Here is a tiny trained network, its code and every weight. The questions are about switching its units off for an input and a class, where a switched-off unit gives its printed mean instead of its output.

import numpy as np


def w(rows, s, z=0):
    codes = np.array(rows[::2]) - 128.0
    scale = np.full(codes.shape[1], s)
    scale[-1] = z or s
    return codes * scale


def norm(h):
    return h / np.sqrt((h * h).mean(-1, keepdims=True) + 1e-5)


def f(y):
    return np.maximum(y, 0)


def log_softmax(a):
    a = a - a.max(-1, keepdims=True)
    return a - np.log(np.exp(a).sum(-1, keepdims=True))


def net(x, mask):
    res = np.array(x, float).reshape(1, 6) / 4 @ E
    u = 0
    for l in range(3):
        y = f(norm(res) @ A[l][:, :-1].T + A[l][:, -1])
        res = res + np.where(mask[u : u + 3], y, B[l][:, -1]) @ B[l][:, :-1]
        u += 3
    return log_softmax(norm(res)[-1] @ U[:, :-1].T + U[:, -1])


A, B = {}, {}
E = w([
[209,182,229,113,185,70],'x0',
[127,132,127,129,128,130],'x1',
[244,173,115,104,31,66],'x2',
[174,181,163,111,121,254],'x3',
[130,124,123,132,129,128],'x4',
[124,129,132,119,126,130],'x5',
],0.0079)
A[0] = w([
[179,164,118,103,91,191,21],'0.n0',
[155,183,115,129,18,156,4],'0.n1',
[158,181,122,149,2,58,80],'0.n2',
],0.0079,0.0037)
B[0] = w([
[139,94,94,140,203,119,193],'0.n0',
[210,7,134,169,128,121,196],'0.n1',
[100,178,144,106,78,143,255],'0.n2',
],0.016,0.0044)
A[1] = w([
[179,153,124,167,148,251,72],'1.n0',
[147,140,195,166,218,113,1],'1.n1',
[199,165,127,31,137,128,134],'1.n2',
],0.011,0.0036)
B[1] = w([
[119,123,203,8,86,152,254],'1.n0',
[171,145,185,250,45,95,227],'1.n1',
[79,153,25,137,200,104,218],'1.n2',
],0.011,0.006)
A[2] = w([
[193,216,164,135,153,201,62],'2.n0',
[203,157,134,197,151,123,80],'2.n1',
[255,176,104,100,186,166,3],'2.n2',
],0.0083,0.0046)
B[2] = w([
[77,232,74,234,87,220,250],'2.n0',
[73,66,138,26,156,142,236],'2.n1',
[35,74,77,176,248,111,229],'2.n2',
],0.014,0.0025)
U = w([
[54,114,43,166,211,137,253],'0',
[133,135,58,143,15,101,38],'1',
[125,91,194,202,178,56,64],'2',
[189,234,88,92,155,48,160],'3',
[79,113,143,50,127,209,97],'4',
[250,55,74,87,158,165,107],'5',
[126,233,176,173,128,193,83],'6',
],0.018,0.0046)

Each question gives the input, the list of numbers given to net, and the class t.
The units are the neurons (one row each of A and B). Each row of codes is followed by its name. A weight is (code - 128) times the scale printed after its matrix; where a second scale follows, it is the last column's (A, B and U).
mask holds one flag per neuron, layer by layer. A switched-off neuron (its flag False) gives its mean, the last column of its row in B, instead of its output. The means were averaged over made-up inputs and are rounded, as every weight is.
A unit's drop is (log p(t) with every unit on - log p(t) with that unit switched off) / (log p(t) with every unit on - log p(t) with every unit switched off).
The circuit of an input: a set's keep is (log p(t) with only the set's units on - log p(t) with every unit switched off) / (log p(t) with every unit on - log p(t) with every unit switched off). Starting from all 9 units, units are removed one at a time, each time the one whose removal leaves the highest keep (on an exact tie, the one counted first), for as long as the keep stays at least 0.8.
circuit, biggest first: the units of the circuit, biggest drop first
unit that matters most: the unit with the biggest drop
top k neurons: the k neurons with the biggest drops, biggest first
top k neurons in layer l: the k neurons of layer l with the biggest drops, biggest first
drop of u: that unit's drop, to one decimal
input [-1,-2,7,7,-5,-1], class 5: top neuron in layer 1 => (1.n0)
input [2,-3,1,7,-1,8], class 0: top 2 neurons in layer 0 => (0.n0 0.n2)
input [7,3,5,3,-6,-7], class 0: circuit, biggest first => (2.n2 1.n2)
input [-1,7,1,8,4,-7], class 5: top 2 neurons => (0.n1 1.n0)
input [-8,-3,-4,3,-3,-5], class 4: top 2 neurons in layer 2 => (2.n2 2.n0)
input [2,0,-8,-8,-5,-1], class 2: top 2 neurons in layer 2 => (2.n0 2.n2)
input [-5,4,-4,1,0,-1], class 4: circuit, biggest first => (1.n2 2.n2)
input [6,-5,7,6,1,1], class 0: circuit, biggest first => (2.n2 1.n2)
input [-6,0,8,3,3,-1], class 5: top 2 neurons in layer 0 => (0.n1 0.n0)
input [-8,2,8,1,1,1], class 5: top 4 neurons => (0.n1 2.n0 1.n1 0.n0)
input [3,8,8,4,-4,5], class 0: top 2 neurons => (2.n2 1.n2)
input [4,-2,1,-5,-3,-4], class 3: circuit, biggest first => (0.n1 2.n2)
input [-2,-6,6,8,-7,8], class 5: top 2 neurons => (0.n1 1.n0)
input [2,4,-7,1,1,-5], class 6: unit that matters most => 0.n1
input [-5,-4,7,7,4,7], class 5: drop of 0.n1 => 1.0
input [-2,-6,-2,1,0,5], class 4: drop of 1.n1 => 0.1
input [2,1,2,2,-3,-1], class 0: drop of 0.n2 => 0.0
